Here is a tiny trained network, its code and every weight. The questions are about switching its units off for an input and a class, where a switched-off unit gives its printed mean instead of its output.

import numpy as np


def w(rows, s, z=0):
    codes = np.array(rows[::2]) - 128.0
    scale = np.full(codes.shape[1], s)
    scale[-1] = z or s
    return codes * scale


def f(y):
    return y / 2 * (1 + np.tanh(0.7978845608 * (y + 0.044715 * y**3)))


def log_softmax(a):
    a = a - a.max(-1, keepdims=True)
    return a - np.log(np.exp(a).sum(-1, keepdims=True))


def net(x, mask):
    res = np.array(x, float).reshape(1, 4) / 4 @ E
    y = f(res @ A[0][:, :-1].T + A[0][:, -1])
    res = res + np.where(mask, y, B[0][:, -1]) @ B[0][:, :-1]
    return log_softmax(res[-1] @ U[:, :-1].T + U[:, -1])


A, B = {}, {}
E = w([
[19,189,132,254,149,146,192,195,111,40],'x0',
[92,211,134,72,136,203,192,90,219,230],'x1',
[118,104,234,83,110,63,94,83,217,33],'x2',
[241,136,153,177,63,46,236,204,159,93],'x3',
],0.009)
A[0] = w([
[174,110,78,125,103,78,111,80,146,170,115],'n1',
[138,99,211,55,110,99,89,118,152,99,99],'n2',
[78,144,74,59,194,129,104,153,85,130,73],'n3',
[132,172,130,134,124,173,155,76,185,170,167],'n4',
[170,196,67,154,95,119,138,119,69,181,45],'n5',
[62,136,141,104,128,158,34,174,100,153,29],'n6',
[193,92,122,98,87,126,166,75,109,140,84],'n7',
[121,152,102,169,103,130,200,129,130,87,127],'n8',
[88,175,136,193,83,109,171,149,130,99,72],'n9',
[90,173,128,158,182,184,166,143,151,74,128],'n10',
[126,84,74,149,178,128,153,161,105,188,89],'n11',
[106,63,129,118,147,94,164,126,73,129,252],'n12',
[190,116,180,159,84,146,243,171,169,114,92],'n13',
[78,144,147,88,103,181,218,138,152,164,122],'n14',
[103,140,160,87,108,106,78,104,192,49,144],'n15',
[133,183,81,139,125,125,143,115,126,172,76],'n16',
[159,138,98,140,177,128,113,145,14,138,96],'n17',
[118,172,102,132,141,170,165,105,151,168,124],'n18',
[173,126,151,164,64,100,172,133,118,152,98],'n19',
[127,141,121,133,133,43,86,185,125,89,11],'n20',
[156,83,139,122,164,116,88,120,66,65,220],'n21',
[60,116,120,51,195,148,32,124,101,170,159],'n22',
[111,143,179,123,138,147,179,73,196,132,80],'n23',
[143,123,136,122,126,123,116,141,93,98,232],'n24',
[204,129,162,79,110,170,104,93,124,177,160],'n25',
[166,53,52,161,159,121,126,104,102,95,176],'n26',
[127,137,191,165,107,112,142,135,179,100,89],'n27',
[108,134,128,77,111,176,191,118,171,134,185],'n28',
[60,190,167,165,157,136,148,161,130,71,208],'n29',
[43,77,136,110,254,191,123,114,56,133,82],'n30',
[172,112,116,65,123,138,109,106,98,137,197],'n31',
[105,93,81,155,136,72,143,120,90,75,125],'n32',
[189,116,110,138,154,195,145,166,27,207,83],'n33',
[119,105,89,121,130,137,148,94,214,82,75],'n34',
[171,133,134,123,98,60,154,170,129,171,137],'n35',
[210,148,97,136,58,128,205,164,106,139,147],'n36',
[96,136,125,119,93,142,174,149,190,172,132],'n37',
],0.0096,0.0029)
B[0] = w([
[30,134,171,38,208,92,151,234,7,113,167],'n1',
[115,154,178,116,91,71,198,109,112,179,212],'n2',
[107,168,145,141,119,213,90,93,137,119,180],'n3',
[179,95,93,137,106,88,124,161,134,47,201],'n4',
[175,189,164,152,118,130,177,73,124,232,181],'n5',
[141,188,97,62,83,150,23,104,99,113,183],'n6',
[55,235,153,114,174,47,108,186,59,106,164],'n7',
[106,194,155,106,168,124,149,143,117,98,193],'n8',
[86,151,145,12,108,78,138,161,73,124,205],'n9',
[78,148,121,40,197,44,144,165,39,125,196],'n10',
[152,118,189,132,76,139,189,106,171,255,176],'n11',
[141,106,72,134,66,77,177,151,189,105,167],'n12',
[123,131,106,95,96,221,46,84,122,60,238],'n13',
[205,42,147,69,88,100,94,175,158,109,202],'n14',
[159,176,175,184,77,151,234,25,169,213,219],'n15',
[184,75,136,170,83,79,130,99,138,159,161],'n16',
[189,107,137,109,82,109,170,91,132,127,187],'n17',
[202,98,97,53,107,32,133,146,160,170,186],'n18',
[76,150,115,60,123,177,46,39,139,79,186],'n19',
[139,113,121,91,99,74,67,81,108,166,175],'n20',
[134,64,70,114,89,26,135,135,194,105,207],'n21',
[165,195,114,16,152,172,94,123,183,75,247],'n22',
[236,90,104,103,68,63,137,117,114,145,187],'n23',
[129,72,63,120,89,143,143,138,197,135,163],'n24',
[101,124,148,103,225,75,176,199,89,89,200],'n25',
[147,53,71,135,131,110,128,156,145,139,182],'n26',
[163,182,163,98,116,130,144,111,117,120,189],'n27',
[165,58,39,138,112,81,115,161,169,116,191],'n28',
[100,179,110,125,179,67,206,183,124,191,225],'n29',
[90,184,97,84,108,149,74,102,137,103,224],'n30',
[43,127,128,41,198,118,177,191,98,95,182],'n31',
[123,81,72,103,112,70,116,157,116,158,187],'n32',
[169,140,199,180,110,115,250,81,160,214,211],'n33',
[155,107,135,182,74,87,145,107,125,179,153],'n34',
[112,230,96,44,202,155,62,96,137,75,183],'n35',
[89,193,40,64,104,226,73,36,138,78,218],'n36',
[196,54,65,97,142,97,75,151,108,78,182],'n37',
],0.0058,0.013)
U = w([
[129,222,91,77,101,194,5,46,140,78,89],'0',
[87,171,130,83,207,93,169,246,58,120,91],'1',
[228,2,13,125,62,68,91,167,178,103,89],'2',
[179,175,196,137,45,123,204,21,154,199,121],'3',
[127,131,73,113,145,146,163,153,193,92,255],'4',
[162,96,191,234,185,193,57,106,107,114,53],'5',
[104,100,196,241,162,238,138,132,144,111,53],'6',
[113,77,196,233,129,223,75,178,142,110,56],'7',
],0.0097,0.0092)

Each question gives the input, the list of numbers given to net, and the class t.
The units are the neurons (one row each of A and B). Each row of codes is followed by its name. A weight is (code - 128) times the scale printed after its matrix; where a second scale follows, it is the last column's (A, B and U).
mask holds one flag per neuron, in row order. A switched-off neuron (its flag False) gives its mean, the last column of its row in B, instead of its output. The means were averaged over made-up inputs and are rounded, as every weight is.
A unit's drop is (log p(t) with every unit on - log p(t) with that unit switched off) / (log p(t) with every unit on - log p(t) with every unit switched off).
The circuit of an input: a set's keep is (log p(t) with only the set's units on - log p(t) with every unit switched off) / (log p(t) with every unit on - log p(t) with every unit switched off). Starting from the 12 units with the biggest drops (on a tie, the unit counted first), units are removed one at a time, each time the one whose removal leaves the highest keep (on an exact tie, the one counted first), for as long as the keep stays at least 0.8.
units of the circuit, in order: the units of the circuit, biggest drop first
unit that matters most: the unit with the biggest drop
top k neurons: the k neurons with the biggest drops, biggest first
drop when u is switched off: that unit's drop, to one decimal
input [4,5,3,5], class 0: top 2 neurons => (n13, n21)
input [-8,-2,0,-7], class 1: unit that matters most => n25
input [-8,-2,-7,-4], class 1: top 2 neurons => (n1, n31)
input [-1,-3,-3,3], class 4: top 3 neurons => (n15, n6, n30)
input [8,-7,7,8], class 0: top 3 neurons => (n13, n19, n20)
input [3,5,-8,-6], class 3: top 2 neurons => (n33, n11)
input [4,-2,5,5], class 0: top 2 neurons => (n13, n33)
input [-3,-4,5,0], class 3: top 2 neurons => (n15, n2)
input [-2,1,-7,5], class 3: top 3 neurons => (n33, n5, n11)
input [-1,-5,6,0], class 3: top 2 neurons => (n15, n2)
input [8,-1,7,-5], class 1: top 2 neurons => (n10, n29)
input [6,5,8,1], class 3: top 2 neurons => (n15, n23)
input [2,5,6,6], class 0: top 2 neurons => (n13, n33)
input [0,4,-5,-2], class 3: units of the circuit, in order => (n33)
input [-5,5,4,3], class 1: drop when n7 is switched off => 0.3
input [1,0,5,6], class 0: drop when n13 is switched off => 0.2
input [2,6,5,6], class 0: drop when n27 is switched off => 0.2
